Below is a small trained network, with its code and all its weights. Each question gives an input and a class and asks what happens when units are switched off, that is, made to give their printed mean instead of their output.

import numpy as np


def w(rows, s, z=0):
    codes = np.array(rows[::2]) - 128.0
    scale = np.full(codes.shape[1], s)
    scale[-1] = z or s
    return codes * scale


def norm(h):
    return h / np.sqrt((h * h).mean(-1, keepdims=True) + 1e-5)


def f(y):
    return np.maximum(y, 0)


def log_softmax(a):
    a = a - a.max(-1, keepdims=True)
    return a - np.log(np.exp(a).sum(-1, keepdims=True))


def net(x, mask):
    res = np.array(x, float).reshape(1, 7) / 4 @ E
    u = 0
    for l in range(2):
        y = f(norm(res) @ A[l][:, :-1].T + A[l][:, -1])
        res = res + np.where(mask[u : u + 15], y, B[l][:, -1]) @ B[l][:, :-1]
        u += 15
    return log_softmax(norm(res)[-1] @ U[:, :-1].T + U[:, -1])


A, B = {}, {}
E = w([
[220,254,109],'x0',
[194,79,22],'x1',
[54,166,95],'x2',
[71,147,73],'x3',
[96,137,107],'x4',
[113,128,126],'x5',
[154,112,134],'x6',
],0.007)
A[0] = w([
[199,133,117,155],'0.n1',
[229,104,198,118],'0.n2',
[70,29,21,254],'0.n3',
[52,147,110,113],'0.n4',
[192,180,108,200],'0.n5',
[79,77,201,129],'0.n6',
[71,160,240,105],'0.n7',
[159,58,133,118],'0.n8',
[168,77,173,113],'0.n9',
[125,132,93,149],'0.n10',
[142,97,68,166],'0.n11',
[122,140,200,120],'0.n12',
[113,19,141,79],'0.n13',
[16,113,116,119],'0.n14',
[51,146,246,108],'0.n15',
],0.011,0.0043)
B[0] = w([
[90,121,79,176],'0.n1',
[78,74,45,186],'0.n2',
[72,69,215,255],'0.n3',
[189,111,251,173],'0.n4',
[13,54,73,202],'0.n5',
[127,227,187,187],'0.n6',
[143,35,30,195],'0.n7',
[79,139,185,163],'0.n8',
[90,174,171,159],'0.n9',
[132,113,142,153],'0.n10',
[58,48,101,176],'0.n11',
[95,29,1,164],'0.n12',
[53,167,254,182],'0.n13',
[238,205,215,197],'0.n14',
[63,29,38,205],'0.n15',
],0.004,0.0084)
A[1] = w([
[133,87,73,144],'1.n1',
[113,92,159,216],'1.n2',
[190,193,45,254],'1.n3',
[63,192,201,8],'1.n4',
[188,190,61,235],'1.n5',
[183,226,228,108],'1.n6',
[91,195,200,68],'1.n7',
[72,66,117,89],'1.n8',
[76,105,100,128],'1.n9',
[96,46,38,233],'1.n10',
[184,189,107,144],'1.n11',
[96,140,178,116],'1.n12',
[91,250,169,81],'1.n13',
[119,113,108,74],'1.n14',
[142,82,154,155],'1.n15',
],0.014,0.0024)
B[1] = w([
[138,176,114,178],'1.n1',
[111,193,89,193],'1.n2',
[57,189,131,183],'1.n3',
[147,66,111,173],'1.n4',
[15,177,164,173],'1.n5',
[177,2,88,139],'1.n6',
[166,84,125,161],'1.n7',
[172,118,146,224],'1.n8',
[174,148,87,197],'1.n9',
[193,150,88,254],'1.n10',
[72,133,172,148],'1.n11',
[190,142,105,168],'1.n12',
[150,75,140,158],'1.n13',
[152,119,128,143],'1.n14',
[74,133,80,168],'1.n15',
],0.0081,0.011)
U = w([
[181,120,1,53],'0',
[108,229,220,252],'1',
[228,148,84,71],'2',
],0.0086,0.0027)

Each question gives the input, the list of numbers given to net, and the class t.
The units are the neurons (one row each of A and B). Each row of codes is followed by its name. A weight is (code - 128) times the scale printed after its matrix; where a second scale follows, it is the last column's (A, B and U).
mask holds one flag per neuron, layer by layer. A switched-off neuron (its flag False) gives its mean, the last column of its row in B, instead of its output. The means were averaged over made-up inputs and are rounded, as every weight is.
A unit's drop is (log p(t) with every unit on - log p(t) with that unit switched off) / (log p(t) with every unit on - log p(t) with every unit switched off).
The circuit of an input: a set's keep is (log p(t) with only the set's units on - log p(t) with every unit switched off) / (log p(t) with every unit on - log p(t) with every unit switched off). Starting from the 12 units with the biggest drops (on a tie, the unit counted first), units are removed one at a time, each time the one whose removal leaves the highest keep (on an exact tie, the one counted first), for as long as the keep stays at least 0.8.
units of the circuit, in order: the units of the circuit, biggest drop first
top k neurons: the k neurons with the biggest drops, biggest first
drop when u is switched off: that unit's drop, to one decimal
input [8,5,3,-5,-5,-6,4], class 1: units of the circuit, in order	[1.n5, 1.n11]
input [-4,-2,-8,7,-7,-2,1], class 1: top 2 neurons	[0.n13, 1.n10]
input [-6,1,1,-6,-1,-1,6], class 1: units of the circuit, in order	[0.n13, 0.n6]
input [8,6,0,2,8,4,-1], class 1: units of the circuit, in order	[1.n5, 1.n3]
input [-8,7,8,-4,6,0,-3], class 1: units of the circuit, in order	[0.n3, 0.n13]
input [-8,-8,-6,-4,-4,8,-8], class 0: top 4 neurons	[0.n15, 0.n7, 0.n12, 1.n5]
input [5,3,7,-8,-2,-1,-4], class 1: units of the circuit, in order	[1.n5]
input [6,4,1,7,-1,-2,-2], class 1: units of the circuit, in order	[1.n5, 1.n3]
input [-8,2,-7,6,3,4,7], class 1: top 2 neurons	[0.n13, 0.n3]
input [-3,-7,-3,6,0,6,-6], class 0: top 2 neurons	[0.n7, 0.n15]
input [6,2,4,7,-5,1,-6], class 1: drop when 1.n3 is switched off	0.1
input [-3,-3,7,4,4,7,7], class 2: drop when 1.n12 is switched off	0.2
input [6,-7,-3,5,0,-4,4], class 0: drop when 0.n6 is switched off	0.2
input [-8,5,-7,-5,6,5,-8], class 1: drop when 0.n13 is switched off	0.3
input [6,-8,-4,-6,-3,-4,1], class 0: top neuron	[1.n15]
